Below is a small trained network, with its code and all its weights. Each question gives an input and a class and asks what happens when units are switched off, that is, made to give their printed mean instead of their output.

import numpy as np


def w(rows, s, z=0):
    codes = np.array(rows[::2]) - 128.0
    scale = np.full(codes.shape[1], s)
    scale[-1] = z or s
    return codes * scale


def f(y):
    return np.maximum(y, 0)


def log_softmax(a):
    a = a - a.max(-1, keepdims=True)
    return a - np.log(np.exp(a).sum(-1, keepdims=True))


def net(x, mask):
    res = np.array(x, float).reshape(1, 8) / 4 @ E
    y = f(res @ A[0][:, :-1].T + A[0][:, -1])
    res = res + np.where(mask, y, B[0][:, -1]) @ B[0][:, :-1]
    return log_softmax(res[-1] @ U[:, :-1].T + U[:, -1])


A, B = {}, {}
E = w([
[180,11,206,178,85,87,155],'x0',
[130,135,78,54,102,30,232],'x1',
[110,115,125,134,151,116,120],'x2',
[140,133,123,129,119,118,114],'x3',
[117,122,129,132,146,120,127],'x4',
[53,189,120,247,97,92,157],'x5',
[113,116,122,125,122,134,130],'x6',
[143,127,113,128,103,119,106],'x7',
],0.011)
A[0] = w([
[89,141,104,247,61,34,232,124],'n0',
[167,54,221,201,118,185,97,192],'n1',
[75,208,102,234,106,160,110,183],'n2',
[113,162,109,107,174,226,28,254],'n3',
[116,183,54,54,152,73,165,206],'n4',
[158,56,131,110,107,39,193,110],'n5',
],0.014,0.0054)
B[0] = w([
[64,209,231,97,84,178,52,252],'n0',
[99,34,118,141,114,73,20,228],'n1',
[98,170,113,251,125,105,174,219],'n2',
[230,180,170,114,158,185,60,216],'n3',
[101,170,85,39,142,122,178,212],'n4',
[225,89,175,168,117,163,244,216],'n5',
],0.017,0.023)
U = w([
[170,175,176,118,113,202,89,253],'0',
[181,29,111,108,127,99,96,36],'1',
[161,129,28,20,124,142,188,159],'2',
[189,54,141,100,85,122,213,123],'3',
[139,183,85,245,132,165,137,87],'4',
[64,95,112,200,58,101,95,96],'5',
[54,214,84,88,105,116,167,12],'6',
],0.011,0.0033)

Each question gives the input, the list of numbers given to net, and the class t.
The units are the neurons (one row each of A and B). Each row of codes is followed by its name. A weight is (code - 128) times the scale printed after its matrix; where a second scale follows, it is the last column's (A, B and U).
mask holds one flag per neuron, in row order. A switched-off neuron (its flag False) gives its mean, the last column of its row in B, instead of its output. The means were averaged over made-up inputs and are rounded, as every weight is.
A unit's drop is (log p(t) with every unit on - log p(t) with that unit switched off) / (log p(t) with every unit on - log p(t) with every unit switched off).
The circuit of an input: a set's keep is (log p(t) with only the set's units on - log p(t) with every unit switched off) / (log p(t) with every unit on - log p(t) with every unit switched off). Starting from all 6 units, units are removed one at a time, each time the one whose removal leaves the highest keep (on an exact tie, the one counted first), for as long as the keep stays at least 0.8.
circuit, biggest first: the units of the circuit, biggest drop first
top k neurons: the k neurons with the biggest drops, biggest first
drop when u is switched off: that unit's drop, to one decimal
input [8,-2,6,7,-7,-8,-6,8], class 1: circuit, biggest first : n1
input [8,1,-6,2,0,-4,-6,-4], class 3: top 2 neurons : n5, n3
input [1,-4,-8,7,5,7,0,4], class 5: top 2 neurons : n5, n1
input [8,-2,-8,-5,-1,2,-4,-4], class 5: top 2 neurons : n1, n3
input [0,1,8,5,-3,1,-1,7], class 6: circuit, biggest first : n3, n1
input [-8,1,4,7,3,-8,-3,-5], class 2: top 2 neurons : n4, n0
input [0,-6,-4,4,-1,8,-2,7], class 4: top 2 neurons : n2, n3
input [-6,0,7,-4,-2,5,6,-7], class 4: top 2 neurons : n2, n3
input [2,-7,4,3,1,-5,-4,-4], class 1: top 2 neurons : n1, n0
input [2,0,4,-1,0,-3,-3,3], class 1: top 2 neurons : n0, n2
input [-4,1,2,-3,8,-5,-7,-2], class 2: top 2 neurons : n0, n4
input [-1,-1,-4,8,-4,3,-4,7], class 4: top 2 neurons : n1, n2
input [1,1,5,-3,5,-2,-1,8], class 3: top 2 neurons : n0, n1
input [2,6,0,3,8,-8,0,6], class 3: circuit, biggest first : n5
input [0,5,7,-3,-3,1,-6,1], class 6: top 2 neurons : n3, n4
input [-7,-6,3,1,4,1,-2,-1], class 4: top 2 neurons : n2, n0
input [6,-1,-5,0,-2,5,8,1], class 5: top 2 neurons : n3, n1
input [-7,6,8,-7,-6,-3,6,8], class 2: drop when n0 is switched off : 0.1
input [2,8,-1,6,-8,-2,-3,0], class 3: drop when n5 is switched off : 1.3
input [-4,5,-3,-5,7,0,-2,0], class 2: drop when n2 is switched off : 0.3
input [-3,8,-7,8,-7,-6,1,2], class 2: circuit, biggest first : n4
input [0,1,-2,-5,-7,0,5,5], class 2: drop when n5 is switched off : 0.2
